Here is a tiny trained network, its code and every weight. The questions are about switching its units off for an input and a target symbol, where a switched-off unit gives its printed mean instead of its output.

import numpy as np


def w(rows, s, z=0):
    codes = np.array(rows[::2]) - 128.0
    scale = np.full(codes.shape[1], s)
    scale[-1] = z or s
    return codes * scale


def norm(h):
    return h / np.sqrt((h * h).mean(-1, keepdims=True) + 1e-5)


def f(y):
    return np.maximum(y, 0)


def softmax(a):
    e = np.exp(a - a.max(-1, keepdims=True))
    return e / e.sum(-1, keepdims=True)


def log_softmax(a):
    a = a - a.max(-1, keepdims=True)
    return a - np.log(np.exp(a).sum(-1, keepdims=True))


def net(x, mask):
    ids = ['αγδηθφ'.index(c) for c in x.split()]
    T = len(ids)
    res = E[ids] + P[:T]
    u = 0
    for l in range(2):
        q, k, v = (norm(res) @ M[l].T for M in (Q, K, V))
        z = softmax(np.where(np.tri(T) > 0, q @ k.T / 4**0.5, -1e9)) @ v
        res = res + np.where(mask[u], z, O[l][:, -1]) @ O[l][:, :-1]
        u += 1
        y = f(norm(res) @ A[l][:, :-1].T + A[l][:, -1])
        res = res + np.where(mask[u : u + 16], y, B[l][:, -1]) @ B[l][:, :-1]
        u += 16
    return log_softmax(norm(res)[-1] @ U[:, :-1].T + U[:, -1])


Q, K, V, O, A, B = {}, {}, {}, {}, {}, {}
E = w([
[87,158,142],'α',
[133,151,128],'γ',
[63,230,133],'δ',
[6,88,96],'η',
[99,108,91],'θ',
[109,135,89],'φ',
],0.022)
P = w([
[157,128,224],'0',
[253,185,2],'1',
[56,209,233],'2',
[237,182,20],'3',
[62,207,236],'4',
[224,186,28],'5',
[61,201,236],'6',
[229,180,27],'7',
],0.0076)
Q[0] = w([
[79,157,130],'0.h1',
[197,74,123],'0.h1',
[29,245,142],'0.h1',
[178,151,133],'0.h1',
],0.012)
K[0] = w([
[78,9,63],'0.h1',
[160,70,35],'0.h1',
[89,60,241],'0.h1',
[3,101,210],'0.h1',
],0.0063)
V[0] = w([
[114,84,253],'0.h1',
[68,118,132],'0.h1',
[179,26,190],'0.h1',
[170,73,67],'0.h1',
],0.0061)
O[0] = w([
[123,1,84,136],'0.h1',
[228,63,85,210],'0.h1',
[183,58,113,1],'0.h1',
[34,149,154,28],'0.h1',
],0.0078,0.0039)
A[0] = w([
[135,134,64,97],'0.n1',
[62,18,207,72],'0.n2',
[1,173,229,33],'0.n3',
[114,144,121,122],'0.n4',
[163,80,53,253],'0.n5',
[110,155,108,111],'0.n6',
[85,64,43,153],'0.n7',
[46,29,112,154],'0.n8',
[107,115,32,62],'0.n9',
[96,162,177,12],'0.n10',
[146,150,111,60],'0.n11',
[242,140,79,63],'0.n12',
[21,141,5,88],'0.n13',
[237,89,166,68],'0.n14',
[135,253,92,20],'0.n15',
[112,175,136,145],'0.n16',
],0.01,0.0032)
B[0] = w([
[3,130,160,168],'0.n1',
[181,99,119,158],'0.n2',
[107,162,97,213],'0.n3',
[97,160,97,151],'0.n4',
[78,243,194,183],'0.n5',
[133,164,87,166],'0.n6',
[150,161,126,190],'0.n7',
[203,114,80,189],'0.n8',
[92,150,153,179],'0.n9',
[27,168,103,147],'0.n10',
[117,78,28,142],'0.n11',
[126,208,53,172],'0.n12',
[238,94,150,254],'0.n13',
[89,143,229,137],'0.n14',
[209,97,156,236],'0.n15',
[117,160,49,183],'0.n16',
],0.0055,0.0083)
Q[1] = w([
[57,125,178],'1.h1',
[161,218,105],'1.h1',
[4,93,209],'1.h1',
[120,100,215],'1.h1',
],0.016)
K[1] = w([
[135,146,38],'1.h1',
[192,48,235],'1.h1',
[117,250,71],'1.h1',
[124,105,75],'1.h1',
],0.012)
V[1] = w([
[142,138,254],'1.h1',
[114,166,148],'1.h1',
[56,185,41],'1.h1',
[162,205,90],'1.h1',
],0.01)
O[1] = w([
[54,97,254,84],'1.h1',
[191,139,242,96],'1.h1',
[222,103,197,38],'1.h1',
[172,60,205,249],'1.h1',
],0.0059,0.0019)
A[1] = w([
[174,212,140,80],'1.n1',
[152,87,130,229],'1.n2',
[77,7,103,125],'1.n3',
[87,143,39,97],'1.n4',
[120,196,105,77],'1.n5',
[57,149,112,197],'1.n6',
[119,232,109,123],'1.n7',
[129,141,3,100],'1.n8',
[145,14,109,147],'1.n9',
[164,218,130,11],'1.n10',
[177,232,138,94],'1.n11',
[181,168,81,35],'1.n12',
[182,152,57,94],'1.n13',
[101,156,172,255],'1.n14',
[150,119,118,126],'1.n15',
[128,209,152,13],'1.n16',
],0.012,0.0031)
B[1] = w([
[91,126,118,216],'1.n1',
[173,207,131,152],'1.n2',
[95,53,95,155],'1.n3',
[142,180,165,211],'1.n4',
[145,84,138,202],'1.n5',
[174,94,152,196],'1.n6',
[152,77,146,255],'1.n7',
[99,172,169,238],'1.n8',
[177,122,8,156],'1.n9',
[95,114,118,205],'1.n10',
[59,87,114,243],'1.n11',
[181,134,205,188],'1.n12',
[151,54,135,210],'1.n13',
[166,154,80,187],'1.n14',
[153,144,120,142],'1.n15',
[134,114,104,185],'1.n16',
],0.011,0.0087)
U = w([
[189,103,186,63],'α',
[25,206,127,164],'γ',
[56,50,117,116],'δ',
[107,164,253,5],'η',
[196,240,128,220],'θ',
[198,90,67,207],'φ',
],0.013,0.0022)

Each question gives the input, a string of symbols that net reads in full, and the target symbol t.
The units are the heads (4 rows each of Q, K, V and O) and the neurons (one row each of A and B). Each row of codes is followed by its name. A weight is (code - 128) times the scale printed after its matrix; where a second scale follows, it is the last column's (O, A, B and U).
mask holds one flag per unit, layer by layer, with each layer's heads first. A switched-off unit (its flag False) gives its mean, the last column of its rows in O or B, instead of its output. The means were averaged over made-up inputs and are rounded, as every weight is.
A unit's drop is (log p(t) with every unit on - log p(t) with that unit switched off) / (log p(t) with every unit on - log p(t) with every unit switched off).
The circuit of an input: a set's keep is (log p(t) with only the set's units on - log p(t) with every unit switched off) / (log p(t) with every unit on - log p(t) with every unit switched off). Starting from the 12 units with the biggest drops (on a tie, the unit counted first), units are removed one at a time, each time the one whose removal leaves the highest keep (on an exact tie, the one counted first), for as long as the keep stays at least 0.8.
units of the circuit, in order: the units of the circuit, biggest drop first
unit that matters most: the unit with the biggest drop
top k neurons: the k neurons with the biggest drops, biggest first
k most important neurons of layer l: the k neurons of layer l with the biggest drops, biggest first
drop of u: that unit's drop, to one decimal
input θ η η θ θ α φ, target η: 2 most important neurons of layer 0	0.n8, 0.n3
input φ δ α δ, target φ: units of the circuit, in order	1.h1, 1.n8, 1.n4, 1.n11
input α η η η θ δ φ θ, target γ: units of the circuit, in order	0.h1, 1.h1, 0.n5
input φ η δ η α γ, target α: 3 most important neurons of layer 1	1.n12, 1.n9, 1.n11
input γ δ α θ φ θ θ, target θ: most important neuron of layer 1	1.n11
input η α γ η θ η, target θ: top 3 neurons	0.n13, 0.n8, 1.n8
input δ φ α δ, target φ: 3 most important neurons of layer 1	1.n8, 1.n4, 1.n11
input γ δ γ γ η θ, target δ: 2 most important neurons of layer 0	0.n13, 0.n5
input θ δ η η φ γ, target η: 3 most important neurons of layer 1	1.n12, 1.n8, 1.n9
input γ η φ η γ γ γ φ, target δ: top 2 neurons	0.n13, 0.n15
input θ η α φ η φ, target η: top 2 neurons	0.n5, 1.n8
input α α α γ γ η η η, target γ: top 2 neurons	0.n5, 1.n13
input γ η φ α δ φ θ φ, target δ: top 2 neurons	0.n15, 0.n13
input γ α θ γ, target δ: unit that matters most	1.h1
input θ α α η, target η: 3 most important neurons of layer 0	0.n5, 0.n8, 0.n7
input φ γ α η η θ, target α: top 2 neurons	0.n13, 1.n12
input φ δ η γ θ α η θ, target α: top 2 neurons	1.n12, 0.n13
input θ η θ δ η θ, target η: 2 most important neurons of layer 0	0.n5, 0.n8
input η α α, target δ: drop of 1.h1	0.2
input φ γ γ η γ δ, target α: unit that matters most	0.n13
input φ θ γ α α α δ φ, target α: 2 most important neurons of layer 1	1.n12, 1.n9
input θ η α γ η η φ γ, target η: drop of 0.n3	0.2
input θ η η δ α η α α, target η: drop of 1.n4	0.2
input α φ η γ, target γ: drop of 0.h1	1.1
